Here is a tiny trained network, its code and every weight. The questions are about switching its units off for an input and a target symbol, where a switched-off unit gives its printed mean instead of its output.

import numpy as np


def w(rows, s, z=0):
    codes = np.array(rows[::2]) - 128.0
    scale = np.full(codes.shape[1], s)
    scale[-1] = z or s
    return codes * scale


def norm(h):
    return h / np.sqrt((h * h).mean(-1, keepdims=True) + 1e-5)


def f(y):
    return y / 2 * (1 + np.tanh(0.7978845608 * (y + 0.044715 * y**3)))


def softmax(a):
    e = np.exp(a - a.max(-1, keepdims=True))
    return e / e.sum(-1, keepdims=True)


def log_softmax(a):
    a = a - a.max(-1, keepdims=True)
    return a - np.log(np.exp(a).sum(-1, keepdims=True))


def net(x, mask):
    ids = ['αβεζλστψω'.index(c) for c in x.split()]
    T = len(ids)
    res = E[ids] + P[:T]
    u = 0
    for l in range(2):
        q, k, v = (norm(res) @ M[l].T for M in (Q, K, V))
        z = softmax(np.where(np.tri(T) > 0, q @ k.T / 2**0.5, -1e9)) @ v
        res = res + np.where(mask[u], z, O[l][:, -1]) @ O[l][:, :-1]
        u += 1
        y = f(norm(res) @ A[l][:, :-1].T + A[l][:, -1])
        res = res + np.where(mask[u : u + 8], y, B[l][:, -1]) @ B[l][:, :-1]
        u += 8
    return log_softmax(norm(res)[-1] @ U[:, :-1].T + U[:, -1])


Q, K, V, O, A, B = {}, {}, {}, {}, {}, {}
E = w([
[105,120,188,145,66,146,79,136],'α',
[151,214,26,176,123,137,77,113],'β',
[171,118,218,245,132,115,103,144],'ε',
[245,158,118,128,106,94,146,146],'ζ',
[81,162,146,107,117,213,67,191],'λ',
[131,240,230,42,67,116,148,226],'σ',
[69,143,92,162,88,134,177,121],'τ',
[220,127,192,92,133,69,93,88],'ψ',
[110,130,183,126,173,19,203,222],'ω',
],0.012)
P = w([
[69,172,157,204,54,63,188,80],'0',
[70,235,146,90,118,68,120,93],'1',
[106,156,95,172,54,37,59,140],'2',
[90,131,162,179,61,100,201,98],'3',
[102,194,151,90,175,173,161,117],'4',
[114,130,98,159,62,47,49,160],'5',
[107,103,157,157,65,124,199,116],'6',
[117,153,138,96,193,227,174,143],'7',
[111,121,92,171,62,59,45,171],'8',
[121,95,154,138,64,137,205,120],'9',
[126,136,139,95,206,254,185,157],'10',
],0.0082)
Q[0] = w([
[182,169,180,174,113,222,110,1],'L0H0',
[138,90,188,165,114,53,21,243],'L0H0',
],0.015)
K[0] = w([
[157,110,179,178,140,143,52,56],'L0H0',
[151,88,219,93,133,117,136,252],'L0H0',
],0.018)
V[0] = w([
[130,86,28,139,213,161,178,122],'L0H0',
[38,64,99,89,206,3,190,180],'L0H0',
],0.0054)
O[0] = w([
[112,139,106,81,82,93,144,250,1],'L0H0',
[132,80,131,115,198,134,99,253,99],'L0H0',
],0.0046,0.0069)
A[0] = w([
[100,77,100,126,78,69,228,129,66],'L0N0',
[166,89,41,204,197,118,69,88,2],'L0N1',
[116,56,77,157,66,108,77,108,149],'L0N2',
[163,53,49,141,115,76,165,72,45],'L0N3',
[141,49,44,142,177,91,41,180,59],'L0N4',
[58,155,131,116,137,167,100,103,104],'L0N5',
[75,135,133,3,191,129,60,94,60],'L0N6',
[94,213,2,46,156,190,130,120,141],'L0N7',
],0.012,0.0053)
B[0] = w([
[126,86,118,207,121,158,168,179,173],'L0N0',
[55,44,107,118,102,251,56,98,151],'L0N1',
[148,221,118,115,142,105,142,90,205],'L0N2',
[172,192,46,104,90,77,156,210,180],'L0N3',
[57,131,227,183,176,125,49,223,179],'L0N4',
[68,101,84,76,134,138,90,112,233],'L0N5',
[126,118,115,200,62,206,144,88,163],'L0N6',
[210,222,104,166,142,111,125,179,254],'L0N7',
],0.014,0.0041)
Q[1] = w([
[139,81,159,95,43,162,224,29],'L1H0',
[144,254,58,79,108,204,30,122],'L1H0',
],0.017)
K[1] = w([
[167,88,100,127,148,76,130,4],'L1H0',
[84,190,154,29,48,150,155,145],'L1H0',
],0.025)
V[1] = w([
[253,91,211,2,90,236,143,200],'L1H0',
[148,72,69,103,249,133,216,65],'L1H0',
],0.0083)
O[1] = w([
[10,151,48,91,102,70,54,4,90],'L1H0',
[112,206,221,132,54,106,192,107,2],'L1H0',
],0.0036,0.0092)
A[1] = w([
[103,173,87,119,194,130,85,103,95],'L1N0',
[70,109,192,67,117,88,222,147,42],'L1N1',
[178,94,95,156,196,84,184,102,206],'L1N2',
[117,78,59,153,186,108,248,175,100],'L1N3',
[227,69,104,38,254,247,155,125,138],'L1N4',
[47,69,108,175,157,149,234,158,25],'L1N5',
[218,73,151,62,171,44,124,109,1],'L1N6',
[13,17,11,103,148,18,56,64,73],'L1N7',
],0.017,0.0071)
B[1] = w([
[106,78,147,107,120,129,171,131,236],'L1N0',
[118,164,173,107,121,33,195,83,153],'L1N1',
[95,118,136,103,136,124,97,174,255],'L1N2',
[171,35,109,186,100,105,188,82,211],'L1N3',
[89,196,119,196,194,212,251,119,208],'L1N4',
[96,221,120,50,140,211,45,146,156],'L1N5',
[196,104,125,125,188,190,161,84,157],'L1N6',
[40,101,7,131,227,84,65,43,232],'L1N7',
],0.025,0.0083)
U = w([
[127,176,192,98,149,2,198,80,84],'α',
[112,113,65,157,53,247,109,142,23],'β',
[155,154,185,213,86,144,100,26,192],'ε',
[184,211,59,108,104,68,120,179,162],'ζ',
[66,59,155,14,94,158,185,158,7],'λ',
[67,97,59,138,193,73,81,69,178],'σ',
[179,27,98,210,86,73,183,142,100],'τ',
[223,108,156,103,219,170,155,107,139],'ψ',
[78,92,208,176,154,112,84,208,178],'ω',
],0.0086,0.0019)

Each question gives the input, a string of symbols that net reads in full, and the target symbol t.
The units are the heads (2 rows each of Q, K, V and O) and the neurons (one row each of A and B). Each row of codes is followed by its name. A weight is (code - 128) times the scale printed after its matrix; where a second scale follows, it is the last column's (O, A, B and U).
mask holds one flag per unit, layer by layer, with each layer's heads first. A switched-off unit (its flag False) gives its mean, the last column of its rows in O or B, instead of its output. The means were averaged over made-up inputs and are rounded, as every weight is.
A unit's drop is (log p(t) with every unit on - log p(t) with that unit switched off) / (log p(t) with every unit on - log p(t) with every unit switched off).
The circuit of an input: a set's keep is (log p(t) with only the set's units on - log p(t) with every unit switched off) / (log p(t) with every unit on - log p(t) with every unit switched off). Starting from the 12 units with the biggest drops (on a tie, the unit counted first), units are removed one at a time, each time the one whose removal leaves the highest keep (on an exact tie, the one counted first), for as long as the keep stays at least 0.8.
units of the circuit, in order: the units of the circuit, biggest drop first
most important unit: the unit with the biggest drop
top k neurons: the k neurons with the biggest drops, biggest first
top k neurons in layer l: the k neurons of layer l with the biggest drops, biggest first
input ω ζ ψ, target ω: units of the circuit, in order -> L0H0; L0N4
input ε ε σ ψ σ σ ζ ω, target α: top 4 neurons -> L1N1; L0N7; L1N5; L1N3
input ε ζ ζ ε α ζ ε ε β, target β: top 3 neurons -> L0N1; L0N7; L1N7
input τ λ ζ ε λ ζ λ β ε, target ε: most important unit -> L0N5
input ζ λ α, target α: units of the circuit, in order -> L0N2; L1N7; L1N4
input ω ψ ζ β λ λ ω ζ ζ, target ω: units of the circuit, in order -> L0N4; L0H0
input ε τ ψ ψ ω, target α: units of the circuit, in order -> L1N1; L0N7
input ζ σ ζ ω ψ ζ β, target ζ: units of the circuit, in order -> L0N7; L1N7; L1N4
input σ ε ω ψ ψ β, target ω: top 2 neurons in layer 0 -> L0N4; L0N7
input λ α ω α, target ε: units of the circuit, in order -> L1N7; L1N2; L1N0; L1N4
input λ ψ λ ζ ψ λ, target λ: top 2 neurons -> L1N0; L0N5
input ζ τ ω ζ λ ε τ, target β: units of the circuit, in order -> L1N5; L1N3; L1N7
input ω ζ τ, target ω: top 2 neurons in layer 0 -> L0N4; L0N2
input ζ ζ λ ω ψ, target ε: top 4 neurons -> L0N6; L1N7; L0N7; L1N0
input ε ζ λ ζ β λ α, target ε: top neuron -> L1N7
input ζ ψ ζ β λ ζ ζ σ, target λ: top 3 neurons -> L1N7; L1N0; L1N4
input λ λ β ζ α σ ε ε ω ζ, target τ: top 2 neurons -> L1N3; L0N3
input β ζ ζ α ε α ζ ψ, target ε: top 2 neurons -> L1N7; L0N7
input β α σ ω, target λ: top 3 neurons in layer 0 -> L0N0; L0N7; L0N3
input ψ ζ ε ζ ζ ζ ζ λ, target β: top 2 neurons -> L0N6; L0N5
input ζ ψ ε, target ε: top neuron -> L1N7
input ζ β λ ψ ψ ζ λ σ, target λ: top 2 neurons -> L0N5; L1N7
input ψ ω λ β ζ, target ψ: top 2 neurons -> L1N6; L0N6
input ω ψ λ ψ τ, target τ: top 2 neurons -> L0N7; L1N3
input λ β λ ζ λ ζ λ λ, target β: top 2 neurons in layer 1 -> L1N7; L1N1
input ζ β ψ ω λ λ λ τ, target τ: top 3 neurons in layer 1 -> L1N3; L1N7; L1N5
